-1.013; -2.796; 4.401; -1.050; 0.149; 5.414 -> j_962
6.368; 3.140; -9.376; 0.134; 0.504; 0.035 -> j_357
4.221; 4.208; -4.609; -1.333; -0.418; -0.832 -> j_387
2.142; -0.509; 1.854; -2.327; -0.054; 6.634 -> j_716
-0.387; -2.106; -0.638; 1.140; 0.617; 1.001 -> j_670
6.204; 3.134; -9.071; 0.076; 0.463; 0.011 -> j_810
4.847; 3.658; -3.551; -2.197; -0.395; 2.060 -> j_138
0.514; 0.696; -4.236; 1.820; 0.363; -3.865 -> j_737
0.039; 0.162; -3.758; -3.743; 0.162; -3.743 -> j_833
0.128; 0.163; 3.789; -1.660; 0.060; 6.258 -> j_61
-3.131; -4.119; 1.734; 2.170; 0.780; 0.117 -> j_902
4.711; 1.317; -6.923; 0.344; 0.631; 1.181 -> j_779
howmany j_833: 0.162 : 2
which: 1.317; -6.923; 0.344; 0.631 : j_779

0.030; -1.426; 1.282; -0.926; -1.081; -1.337; -4.737; -0.412  j_611
2.188; 0.826; -0.858; -0.073; -0.775; 2.044; -2.497; -0.227  j_332
-3.055; -0.173; 0.220; -1.427; 0.357; -0.894; -3.329; 0.226  j_648
0.946; 1.217; -0.454; 0.321; -0.614; 2.038; 0.412; 0.528  j_544
0.091; 0.451; -1.522; -0.252; 2.856; -0.363; -0.182; 0.594  j_752
4.767; 0.879; 0.378; -0.088; 2.166; -0.229; 0.470; -2.385  j_699
-3.055; -0.173; 0.220; -1.427; 0.357; -0.894; -3.329; -8.828  j_341
-1.522; -0.252; -0.363; 2.856; 0.451; 0.091; -2.065; 1.154  j_417
-0.024; -0.220; -0.998; 1.078; 1.404; 2.652; -0.359; 1.241  j_233
-2.007; 0.088; -2.679; 0.149; -2.990; 0.420; 2.918; 0.288  j_890
-1.028; 1.322; -0.733; -0.899; 0.763; -0.595; -0.403; 0.810  j_534
len: 0.091; 0.451; -1.522; -0.252; 2.856; -0.363; -0.182; 0.594 : 8
len: -2.007; 0.088; -2.679; 0.149; -2.990; 0.420; 2.918; 0.288 : 8
start: 0.091; 0.451; -1.522; -0.252; 2.856; -0.363 : j_752, 1
which: -1.522; -0.252; -0.363; 2.856; 0.451; 0.091; -2.065 : j_417
which: -3.055; -0.173; 0.220; -1.427; 0.357; -0.894; -3.329; -8.828 : j_341

-0.054; -0.030; 0.016; -0.029; -0.214; -0.083; -0.042; 0.172; -0.045; 0.107; 0.111; 0.073; 0.189; 0.065; 0.218; 0.293; 0.235; 0.260; 0.248; 0.654; 0.936; 0.982; 1.442; -0.029; 2.148; 2.653; 3.115; 3.680; 4.130; 4.984; 5.651; 6.155; 6.598; 7.225; 7.445; 7.720; 7.941; 7.818; 7.857; 7.713; 2.653; 6.875; -0.029; 5.914 = j_774
7.338; 6.794; 6.356; 5.763; 5.413; 4.648; 4.051; 3.497; 2.814; 2.421; 2.100; 1.542; 1.238; 1.014; 0.696; 0.574; 0.533; 0.498; 0.219; 0.317; 0.099; 0.090; 0.107; -0.064; 0.048; -0.164; 0.048; 0.056; 0.092; -0.031; -0.086; -0.014; -0.134; 0.030; 0.103; 0.048; 0.167; 0.099; 0.066; 0.003; -0.009; 0.022; 0.079; 0.167 = j_351
3.545; 4.145; 4.785; 5.515; 5.891; 6.403; 7.066; 7.378; 7.673; 7.945; 8.076; 8.025; 7.715; 7.411; 7.026; 6.687; 6.145; 5.438; 4.917; 4.269; 3.610; 3.258; 2.492; 2.271; 1.727; 1.446; 1.063; 0.891; 0.453; 0.598; 0.364; 0.332; 0.190; 0.173; 0.022; 0.228; 0.150; -0.060; 0.047; -0.080; -0.079; 0.000; 0.170; 0.046 = j_72
0.006; -0.111; 0.010; 0.133; 0.048; 0.075; 0.108; 0.081; 0.049; 0.110; 0.036; 0.018; -0.080; 0.235; -0.002; 0.261; 0.146; 0.392; 0.395; 0.654; 0.569; 0.821; 0.966; 1.352; 1.710; 2.140; 2.440; 3.089; 3.511; 4.061; 4.817; 5.310; 5.766; 6.497; 7.045; 7.214; 7.747; 7.755; 7.901; 7.934; 7.824; 7.442; 7.078; 6.638 = j_999
-0.095; -0.007; 0.042; 0.134; 0.329; 0.370; 0.418; 0.617; 0.756; 0.802; 1.230; 1.594; 1.847; 2.303; 2.851; 3.549; 4.044; 4.639; 5.140; 5.740; 6.247; 0.982; 1.725; 1.442; 7.884; 8.081; 7.942; 7.971; 7.454; 7.180; 6.655; 6.174; 5.777; 4.994; 4.681; 3.796; 3.332; 2.768; 2.212; 1.934; 1.531; 1.132; 0.784; -0.030 = j_883
0.044; 0.032; 0.061; -0.007; -0.041; -0.050; 0.133; -0.080; -0.067; -0.027; 0.155; 0.017; 0.003; 0.076; 0.025; -0.019; 0.030; 0.323; 0.342; 0.395; 0.431; 0.643; 2.271; 2.492; 1.727; 1.964; 2.138; 2.711; 3.106; 3.912; 4.470; 5.068; 5.654; 6.357; 6.742; 7.107; 7.562; 7.893; 8.013; 7.877; 7.791; 7.820; 7.279; 6.955 = j_2
start: 2.492; 2.271; 1.727 : j_72, 23
howmany j_774: -0.029 : 3
which: -0.079; 0.000; 0.170; 0.046 : j_72
start: 0.982; 1.442; -0.029 : j_774, 22
len: -0.054; -0.030; 0.016; -0.029; -0.214; -0.083; -0.042; 0.172; -0.045; 0.107; 0.111; 0.073; 0.189; 0.065; 0.218; 0.293; 0.235; 0.260; 0.248; 0.654; 0.936; 0.982; 1.442; -0.029; 2.148; 2.653; 3.115; 3.680; 4.130 : 29

-2.966; 0.235; 2.080; 0.087; 4.003; 0.068; -4.020; -4.918; -2.222; -2.284; 1.105; -4.347; -2.784 = j_636
-2.356; 1.629; 0.936; 3.391; 1.241; 3.710; -5.120; -3.195; -1.337; -0.184; -3.476; -5.102; -0.869 = j_109
1.034; 0.151; -4.059; -1.570; -2.640; 0.823; 6.023; 4.619; 1.205; 0.971; -0.915; 6.493; 2.158 = j_928
-3.443; 1.496; 1.099; 2.406; 2.369; 2.557; -5.074; -4.791; -1.658; -1.854; -1.720; -4.433; -2.008 = j_342
3.960; -2.191; 2.272; -1.227; 5.624; 3.960; 3.960; 4.972; 1.380; 5.624; 5.624; 5.128; 1.452 = j_872
0.970; -0.343; -3.846; -2.544; -2.475; -1.375; 5.625; 0.970; 1.380; 1.144; 0.970; -2.475; 1.436 = j_796
-0.123; 0.124; 4.926; 3.568; 0.631; 2.026; -2.741; -4.555; -0.062; -0.804; -1.966; -2.925; 0.411 = j_280
1.616; -0.343; -5.622; -2.544; -2.475; -1.375; 5.128; 4.972; 1.380; 1.144; 0.970; 5.624; 1.436 = j_613
len: -2.966; 0.235; 2.080; 0.087 : 4
howmany j_872: 5.624 : 3
which: 5.625; 0.970; 1.380; 1.144; 0.970; -2.475 : j_796
which: -5.074; -4.791; -1.658 : j_342
howmany j_796: 0.970 : 3
which: 0.087; 4.003 : j_636
len: -3.443; 1.496; 1.099 : 3

1.919; -2.835; -1.153; -0.476; 0.033; 2.250; 0.563; 1.232; -2.014; -1.917; 2.720 : j_346
1.919; -2.835; -3.624; 4.333; 0.917; -4.853; 5.970; 2.081; -2.116; -5.581; -7.367 : j_882
-2.116; -5.582; -7.367; -1.917; -2.014; 2.720; -0.476; 1.232; 2.250; 0.033; 0.563 : j_861
len: 1.919; -2.835; -3.624; 4.333; 0.917; -4.853; 5.970; 2.081; -2.116; -5.581; -7.367 : 11
start: -2.116; -5.581; -7.367 : j_882, 9
len: -2.116; -5.582 : 2
start: -1.917; -2.014; 2.720; -0.476; 1.232; 2.250; 0.033; 0.563 : j_861, 4
which: -2.835; -3.624 : j_882
which: 1.232; -2.014 : j_346

0.478; -1.705; -0.552; 3.924; 1.741; -1.840 = j_227
-0.706; 2.137; 0.748; -4.015; -2.390; -3.530 = j_293
4.796; 1.443; -0.854; 3.033; 7.738; -2.812 = j_220
1.116; 4.461; -2.122; 0.709; 2.546; 5.703 = j_612
6.422; -1.694; 2.859; -3.744; 7.429; -3.597 = j_891
-4.565; -1.300; -0.723; 1.727; -5.877; 1.462 = j_497
-3.094; -6.678; 1.214; 4.089; -4.050; -8.031 = j_507
4.748; 4.705; -1.285; -0.416; 7.183; 3.638 = j_527
0.635; -0.363; 3.248; -3.579; 2.064; -2.516 = j_315
-5.269; -2.264; 0.635; -0.364; -8.007; -4.159 = j_470
-2.966; 0.427; -0.034; -1.345; -4.594; 0.137 = j_981
len: 6.422; -1.694 : 2
howmany j_612: 0.709 : 1
start: 0.635; -0.364 : j_470, 3
start: 4.705; -1.285; -0.416 : j_527, 2
which: 6.422; -1.694; 2.859; -3.744; 7.429 : j_891
which: 4.796; 1.443; -0.854; 3.033 : j_220
which: -4.594; 0.137 : j_981

-3.136; -2.688; 8.454; 1.150; 3.406; -0.772; -6.142; -6.519 : j_326
-0.058; -0.058; -0.058; -7.315; -3.137; -2.688; 8.454; 4.768 : j_160
-7.078; -7.077; -7.077; 1.150; -1.791; -7.077; -1.791; -7.077 : j_28
howmany j_160: -0.059 : 0
which: -3.137; -2.688; 8.454 : j_160
howmany j_28: -7.077 : 4

